Each row is followed by its class number.
[ 40  30  20  -5 -40  21  11 -20   7 -10  19   8 -27  50   7  50  15  10
   9 -27  -2   0  -8 -58 -40 -17  11   5  24  -2 -27 -24  -2 -32  -2   3
 -45  19]
6
[ -17  -35  -49  -11  -35    3   35   18   45   -9   -9    2    7    0
  -24   22  -50   28   33  -48  -45   14  -10  -23   25  -43   30   28
    0   31  -13   -8    0  -18  -21 -102    2  -16]
10
[ -5 -47  44   8  15 -19 -23 -20 -23 -31  13   5  -8 -32  32 -17 -43  -5
 -52   9  11 -11  19  29  32   3   4  -5 -25   8  19  32  19  17   5   8
  15 -22]
8
[ 29  39 -22  -1 -16  20 -21 -14   8 -18  -9   2   3  37 -31  -3  35 -13
  26 -30  -1 -10  32 -33 -52  -3 -32  29   7  35  22 -31   7  27 -11  24
 -30   8]
5
[ 32  27 -11   6   3 -27  -9 -13  10  13 -17 -17 -20  -9  -9 -21  16 -24
 -21  10 -14 -18   1 -21  -6  20  -2  37  13 -47 -13 -55  13  -4 -21  54
 -14   8]
9
[ -8 -22  34  -3 -14   5  16   1 -37  -8 -34 -32 -11  50 -80 -23 -15   8
  -9 -28  -1   5 -20   8   4  21  -8 -65   9   1 -16 -22 -25 -12  26  -3
 -31  29]
9
[ 31  21   6  31 -12   3  19 -31 -10  15   6   7 -12 -30  -9 -16   2 -25
 -11  -9 -29 -12  49  24  46  -5 -57   9  -1  -9 -22  -1   7  12 -15 -36
  -4  21]
6
[ 40  24  19 -27  13  18  23 -13  -2 -24  -3 -26  -3  -4   4  -8  26 -30
 -68   5  12   0  14  33  47   9  -5 -13 -16  24  -1 -49 -28   7  23  16
 -41  43]
7
[-72   2 -46 -22   0  17  19  31 -29  29  -3   3 -15  34  16   4   8   6
 -12   8  12 -27  22  21  25  19  17 -65   7  38  16  62  12 -22   9 -28
   6   6]
2
[ 15 -15  37  32 -40  16   4  41 -19  15  -1   7  -3  16 -27  11 -70  37
  17 -48   5  32 -55 -21  13  29 -26  -3   9 -22 -33  28 -26 -35  -7 -46
  16  15]
10
[-20  13  29   7   3 -21 -16  24  15 -19  14   7  31  16  45   1   4  27
  34 -33  35 -20  24  26 -18  22 -54  81 -25   1  27  29   2  11  -2 -25
   3   3]
5
[  8 -13 -37  -1  -8  20  14 -10  39  -6   4  -8  28 -28  -2  18 -54  -8
  12 -25 -37   9  -5  -5  -7 -31  40  62 -22  -9 -28 -20 -12   9 -39 -50
  27 -34]
10
[ -35   18    8  -31  -17    7  -21    5   17   -3    5    7    1   37
   29   32   19  -18 -100    1  -13  -33    5   -3  -16  -31   28   44
   -8   62   31   20    9  -18    7  -14  -26  -41]
5
[ 13 -29  -8  29  -1 -13 -29  36 -39 -13 -37  30 -33 -25  -7  33 -14 -20
 -43  57 -17   1  29 -14   2  -9  21 -62  11  -2   4  22 -19 -27  22  54
  19 -33]
6
[-61  12 -31 -38 -21 -18   6  19  11   0  -2  -2  -1  18  13  -2 -12   2
   0 -32 -66 -13  -7  25   4 -25 -20  40  -9  34  -1   4   0 -15   9 -75
 -10  -2]
6
[-16  -8  -9 -13 -11 -17  -9   5  17 -19   7  29  20  30  17  26 -29  13
 -37 -23 -52   9 -14  13  12 -46  15   3 -27  33 -14  21  48 -19 -11 -71
  13   7]
10
[-54   5   1 -29 -26 -14 -12  -1  31 -20  -3 -39 -13  56   4 -19 -21   6
 -60 -51  -9  29 -48  41   9   3 -12 -32 -21  50  -3  13 -65  -6   5  -6
  14 -32]
0
[  3  16 -45 -14 -21  31  -9   1  63   4  15  -7  14  66   7   8 -12 -11
  34 -41  23 -24  -4 -17 -38 -29  23  42  -1  16   3  30   9  -2 -24 -22
  -3 -15]
4
[ 24  10  33  17  14   1 -16 -62  -3 -19 -14  12  -6 -13 -35  -1  12  -7
  -7  -3  -6 -19  34 -15  32  10  33  -2 -17  91   4 -31  17  37  32  52
 -12  30]
3
[-31  -7  11  37 -19 -28  -8 -11 -25 -32  -7 -13  19   0 -14  -5 -21 -17
 -12  20 -24  -4   2  14  35   9  38 -13  -4 -27  -2   7  -9  13  13 -29
 -31 -12]
6
[ 12 -51  33  25 -42   9  10  18  -7  -7 -26  -3  -4  25 -44  -9 -43  24
   4  -3  39  21  10 -11  22  18 -18 -25  -8 -21   6  20  -3 -29 -22 -49
 -14 -30]
0
[-41 -55 -13 -12 -14 -24  11   5  12   1  -4  10  13   8 -25 -12 -35  20
  35 -12 -61  24 -15  -7 -19 -38   7 -31   2  16   6  11  -3  -6  -5 -64
   0 -13]
0
[  -8   24   -5  -11   12   54    6   24  -68  -18  -39   32  -37   37
  -17   29   -8    7  -32    9  -19   28   22  -34    3   -9   59 -105
   10   62   11   13   -7  -28   28   50   52    3]
8
[ 33  37  18  10  14  31   9 -62   7 -14   7 -13 -34  41 -40  -8   1   9
 -19 -30 -10 -17  14  15  66  -2 -19  29  -6  39 -26 -59   7  13  16   8
 -32  40]
3
[ -9  13  11  12 -18  -7 -18  56 -35 -46 -34  26 -23  40   8  14 -12  31
  -4 -23  20   2  15 -11  13  28 -22 -20 -14  40  22  18  -5 -42  29  16
  12   3]
8
[ 10 -15  42  48 -27 -11  16 -32 -21 -11  14   0  -8  -1 -10  16 -27   7
  26 -20 -34  12 -44  13  25 -35  -6  15  16 -12 -24 -23   6 -10 -16 -37
   9  14]
3
[-27 -13 -36   7 -21 -39   0  10  35  -7 -42  20   3  -9   6   4  18  12
 -17 -15 -60  -7   6  21  19 -15  25  48 -11  36   4 -33  23  -4  -6 -59
  -8  -6]
5
[ 58  -2  41  32 -30  10  20  19 -13 -11 -10   1  16  -2 -23  14 -22 -20
 -31  11 -16 -24  36  13  14 -10 -13  30  -1 -53 -10   0 -19 -14 -10  18
 -57 -17]
0
[-15  15  -2   0  -7  21 -31  41   3 -24 -24  18  -3  22  16  24  23 -17
 -90  29  17   4  15   8  22  16  45 -41 -24  38 -12  -4 -20 -48  18  42
  -6 -32]
7
[ 24  10 -11   8 -16 -29 -18  -2  46 -21   4   8  52 -23  27  -2   0 -25
   7 -29 -36  14  -3  16 -37 -45 -56  84 -38   1  14 -18  -7   2 -24 -66
  11  -1]
5
[ 22 -20   4  25  26 -37 -32  53   3  -6  -9  16  -5   4 -22  -4  -9  10
 -24  36   2  20  18  -8 -12  60 -35 -29 -31 -18  13   5 -26   9  29  35
   3 -12]
0
[ -3 -44  18   9   6  -7  -4  10 -29  13 -38  14 -10   7 -15 -12 -16  -8
 -78  64 -37   9  44   2  54   8  42 -61  -6   0  18  11   0 -34  21  22
 -32  -7]
0
[ 10  38  10   4  -3  27  14  15 -20   5  11 -11  -6  -8 -10  -4  15 -19
 -21  25  12  25  29  -2  46 -15  -1   5   9  -9  31  41  26  19  34 -27
 -42 -26]
4
[ 33 -17  24  11  15  26  15 -31  20 -10  31 -14  10  20 -29 -10 -28  -3
 -42  15   8 -34  15  15  34 -23  17  -8  18 -50 -28  -5 -17   6  -6 -13
 -43  15]
4
[ 39   4 -13 -19 -33 -24   3  18  41 -38   4   1 -19  27  29  -6   9  -3
 -38  -3 -29  12  10  18  11  -7 -24 -19 -12 -36 -37 -26  22 -25 -13   0
 -44   5]
7
[ -4 -12   9  18 -14  12  -6 -13   1  -4   8 -14 -17   6 -18   3 -28 -14
 -18  -9 -13 -16 -13   6  33 -12   6  20  -5  -1 -28 -12 -32   2 -20  17
  -5   3]
1
[ 64 -11  46  24 -20  60  32  -9 -17  -2   2  23 -39  89 -32  51  11  -2
 -26 -20  22 -18  32  -6 -14   2 -20  34 -12 -11 -30 -25  18 -15  -8 -11
 -29 -12]
7
[ 19  15  22  17   7 -49 -11 -42  11 -48 -33   0  16  25  31 -13  23   6
 -48 -22 -16 -19  20  65  13  -3 -18  71 -14 -33  15 -37   0  15  -2  11
 -21 -23]
6
[-21 -38 -25 -14  -7 -24   6   8  32 -14 -10  19  -2   2  19   2 -30  61
  15 -58 -38  23 -14   1 -27  15   4   2   0  29  14  21  -5  17   9 -40
  12 -42]
10
[ -17 -114    7   -6  -27  -12   21    1   37   -4    5   -7   -1   27
   -6   -6  -54   33    9  -37   -8   -6    8   41   -6  -32  -11   15
   -2  -12   20   42    2    1  -19  -77  -30  -71]
0
[ -1   5  52  -2 -20  -3  12 -17 -32 -32 -13 -22   2 -25  -4 -10 -32  -3
  -4 -25 -37  27   1  20  15  -2   0  56 -17   8  28  15 -15  54  49 -21
 -47 -28]
5
[ 26 -25 -49  16 -16 -19 -37 -49  46   1  -1  -5 -24 -27  32 -39 -19 -27
 -53   9 -32  11  18  -9  46  10   3 -37 -15  -5 -13 -49  16 -36 -49  -2
  -9  23]
9
[ 34   4  27 -15 -32  33  60  -5 -13  -4  -3 -34 -28  -4 -29 -22 -22  -2
  42 -26  25   8  -5  10  27  -4 -12 -32  26 -37 -43  21 -11  15  14  -6
 -37   9]
7
[ 24 -16   5  31 -25  -6 -23  -1 -29 -52 -64  48  -7  -3 -40  44 -15  -6
 -50  34 -26  13  30 -35  22 -45  47   9 -11  17  18 -35  30 -30 -17 -20
  14 -54]
6
[ -9 -28   1  21 -13  27 -14  14   7  -8  55  12 -12   6  22   3 -30  -5
  44  -6  11  -1  31  -7  30 -19 -64  33  -8 -12 -16   1  -1 -36 -31 -38
  -9   4]
7
[ 28  33  -2  -9  30   1  11 -15  29  -6   6 -39   4  17  42 -26 -11   7
 -34 -21  40  -3  24  55  50   8 -16  31  -1 -53  -9  20  -9  17 -23  43
  21  -7]
10
[ 24 -29  -9  16 -11 -25  -2  -5 -14 -10 -45 -34 -18 -10   8 -41  -8   4
  -5  -9  15  -4  16  69  22  36 -46 -24   3 -43 -20   6  -4   6   0  40
 -23   7]
10
[ 17 -42   9  41 -12  11 -13  37 -25   8 -39  31 -26  -7 -10  12 -20  22
   7   8 -31  41  20   2  30  33  28  -9  -6   6   9   0   4  -9  29   4
  -7  -3]
4
[ -1  -7 -26  24   8  10 -11  20 -21   3 -28   9 -27 -10 -19  12   8  26
  35  -5  19  37   1  -6  25  -9 -15  -5  15   9  -1  13  20 -11  31  -8
  -6 -19]
10
[ 36  15   6 -20  18  24  38   4   6  33  24  -2  12 -17  30 -18 -11   3
  35  -2  41 -22  66   1   2  12 -75  33  -7 -51   0  40 -12 -18 -18  -6
   5  20]
2
[ -3  -8 -39  29 -14  -5  20 -23  -6 -14 -15   5 -37 -24  14 -12   4 -23
  25   8 -18 -21  48  25  64 -13  -1  15   6  -1 -13 -29  26   9 -42  -5
  10   1]
7
[-10 -16 -34  16  21   2 -24  -4  10  30  -9  22 -13 -28  19 -45 -21  18
  34  -5 -71  11  10  26   9 -12 -31  48   7 -56 -22   0   7  -2 -17  16
   3 -23]
1
[   6  -38   40   34   -7    9   -5    3  -26  -13  -37   19   -7    7
   21   24   21    8 -109    9   23   19   39   67   67    4    1  -54
  -25   16   -2   16  -31  -60   30   10  -20  -27]
2
[ 17  52   8   2  31 -13  -5 -34  10 -41  20 -16   9   7  60  -1   0  -1
 -28   5  34 -63  17  44  17  13  -5  34  -8 -10  15   3  -6  20  -4  57
   4   6]
3
[ 16  16 -17  11   4  -1 -27 -36   5  -5 -18  -9  -6 -28  -1  -8   2 -29
  32  34  20   4   8 -43 -25 -11  11  30  -4 -11  -2 -35 -12  -4 -19  52
   0 -15]
0
[ 10  35 -29  14  -3  34   3 -27 -13  -9  17  -1 -22  37   9  27 -22  -5
  -6 -11 -24  29 -24 -31   5  -9  49   0  12 -14  17   0   4  18   2 -35
  -5 -21]
6
[ 35  12  -1  29  13   7  15   0 -14  15 -20 -14   4 -21 -24 -21  -7  -6
  35  10   3   6 -20  -8 -19  30   9  -5  31 -51  -9 -26 -50  20  -3  33
  15  26]
4
[ 59  20  20   6   4  11 -23  -8   2 -39   1  25 -29  10 -19   9  -6 -13
 -51  -6  33 -15  18 -26  27  19 -20  -6 -16  48   4 -29  -6  14  -9  49
  12  20]
7
[  5  -7  37  20  10  12  16  -8 -27 -27 -20 -30  11  12 -35   4 -35  -1
  -6 -11  24 -11  -4  18  39  13  81 -27  10 -33 -12  -9 -16  21  -2  47
   2   5]
9
[  3  21  20  13   0  19  30  -7   2 -23 -22  14 -13  20 -19   5 -22  43
  14 -36 -23   2   7  24  31 -10  10  25   5 -11 -31  -7 -23   6  20 -22
   2  -5]
4
[  9  17 -17 -29   2  10  36 -22  -6  -9  37 -18 -18 -36  50  20  20 -10
  15  -9 -16   9  22   7  18 -60 -25  55  19  22  58  -4  29  34  -3 -62
 -33   4]
5
[ -1 -70  13  42 -21  30 -27 -49  -3  -9 -10   6 -17  14 -22  -8 -30   7
  -6 -13 -25 -19  28   8   2  -6  32  -2  17   3 -16  -9 -12   5  -1  20
 -56 -23]
5
[ 31 -15   1  24  -3   6 -18  15 -24 -36 -58  26 -25   4 -29  11   8  21
  22   1  15  30  30  15 -31 -18 -31 -53  -2  -3  -6  27  10   4  33  25
  10 -31]
5
[ 14  26  56  20 -23  35  28 -43 -16   2  11 -18 -10  23  -5 -31 -15  -5
 -21 -21  34 -59  52  47  50  32 -18   0   4 -15 -31  47  -3  24   3   9
 -48  22]
4
[-12  17 -31  22   8  51  10 -41  17  41 -15  -2 -17  20 -23 -51  -6  14
   6  -1 -36 -19  50  12  43  21  43 -14  27 -38 -51   9  16  13   4   9
 -43   2]
5
[ 21  -5  66  -7 -13  29  24 -41 -31  14 -10 -11   7   4 -41  -7 -16 -17
   1  -1  -1 -12  21  -2  -4 -10   0  54 -15  -3 -11 -17  18  16 -14  -7
 -29   2]
0
[-31 -13 -29  42   4 -12 -26 -13  30 -36  19   3   5   9  -2  -7 -23   9
 -18  -2  -3   0  -2  39  36 -17 -43   9 -27   4  -1  -3  -4 -12 -15 -71
  25 -54]
3
[ 28 -21  44  11   4  12  -9 -10   2   6  50   8  -4  14   2  38 -30 -10
  -7   3  14 -40  13 -27 -23   8 -12  31 -12  -7 -20  10 -21  -3  10  -6
 -22  28]
6
[ 14  59  59 -18  -5   4 -14  -4  16  -5  33 -20 -19  28 -13  21  38   4
  13 -33  36  -8  -3 -43 -66  23 -22  52   5  23 -23  -2 -23  42  35  77
 -29   1]
5
[ 28   8   3  -1 -32   3  -1 -23   1 -47 -25   6   5  35  -4  -8   9 -15
 -85  -5  -5 -18  51  31  47 -40 -41 -20 -14  35  30  -5  21 -21 -25 -47
 -32  15]
5
[  8  22 -29  23  28 -24 -22 -20  14 -12 -21  24   1 -35  18 -46 -11  13
  13   6 -26 -61  31  41  54   4 -17  43  -2 -38 -23   8  20  16   7  36
 -39  29]
1
[-19  13 -43   1 -13 -19  -5  24  16   9 -20   4  -8 -31 -19  -6  18  -6
  28   4 -31 -40   3   7  26  14 -14  56 -23  21 -29 -34  22   2   5 -31
 -42  37]
1
[ -3 -24 -17  13 -10 -24   2 -12   9 -14 -16 -19   2  -1 -18 -25 -20   0
   4   0 -39  44 -24  17  29 -25  25  -2   3 -30  14  -5  10  20   8 -34
 -38 -34]
0
[-41 -29  11   3 -32   8 -20  31  -2  -1  36   3 -35  26  34  27 -31  11
 -29 -45 -18  46  -3  -5  29   1   9 -86  -3  69  16  57 -18 -31  15  -1
  15 -10]
9
[-19 -26  15   6  -1  24   9  -7 -16  23  -6  12 -19   4  20 -16 -47  20
 -34 -19 -43   6   8  33  49 -11   4 -17  14  13  11  44 -37 -23  24  -3
 -23 -19]
0
[ 18  -9  14  51  -7  36 -11  23 -16   7  20  26 -21  33 -12  25 -43  30
  10 -31 -30  24 -22   9  -3  17 -46   2  -2  -8 -20 -10 -22 -30 -13 -19
  39 -10]
3
[  0  47 -28 -40  13  21 -15  22  12 -17  37 -23 -22  23  17  -8  -8   1
  -2 -13  23  -3  32   5   6  -5 -41  -8  16 -12  10  28  -3  14  -8  35
   3 -13]
6
[ 24  38 -34 -14   4   4 -16 -16  17  19  -7   6 -24  -7  26 -12   2 -22
 -47   5 -56  -2   2  -3   3   4 -38  15 -14  44  -2 -54 -11 -33 -24  23
  39  27]
3
[ 16 -18 -30   4  14  -5 -27 -34  21 -22  10   7  -5 -22 -26 -17 -32 -18
  36  13 -28 -43  62   0  32  -5  12 -22 -23  58 -17 -15  40  33 -16  43
  10  48]
3
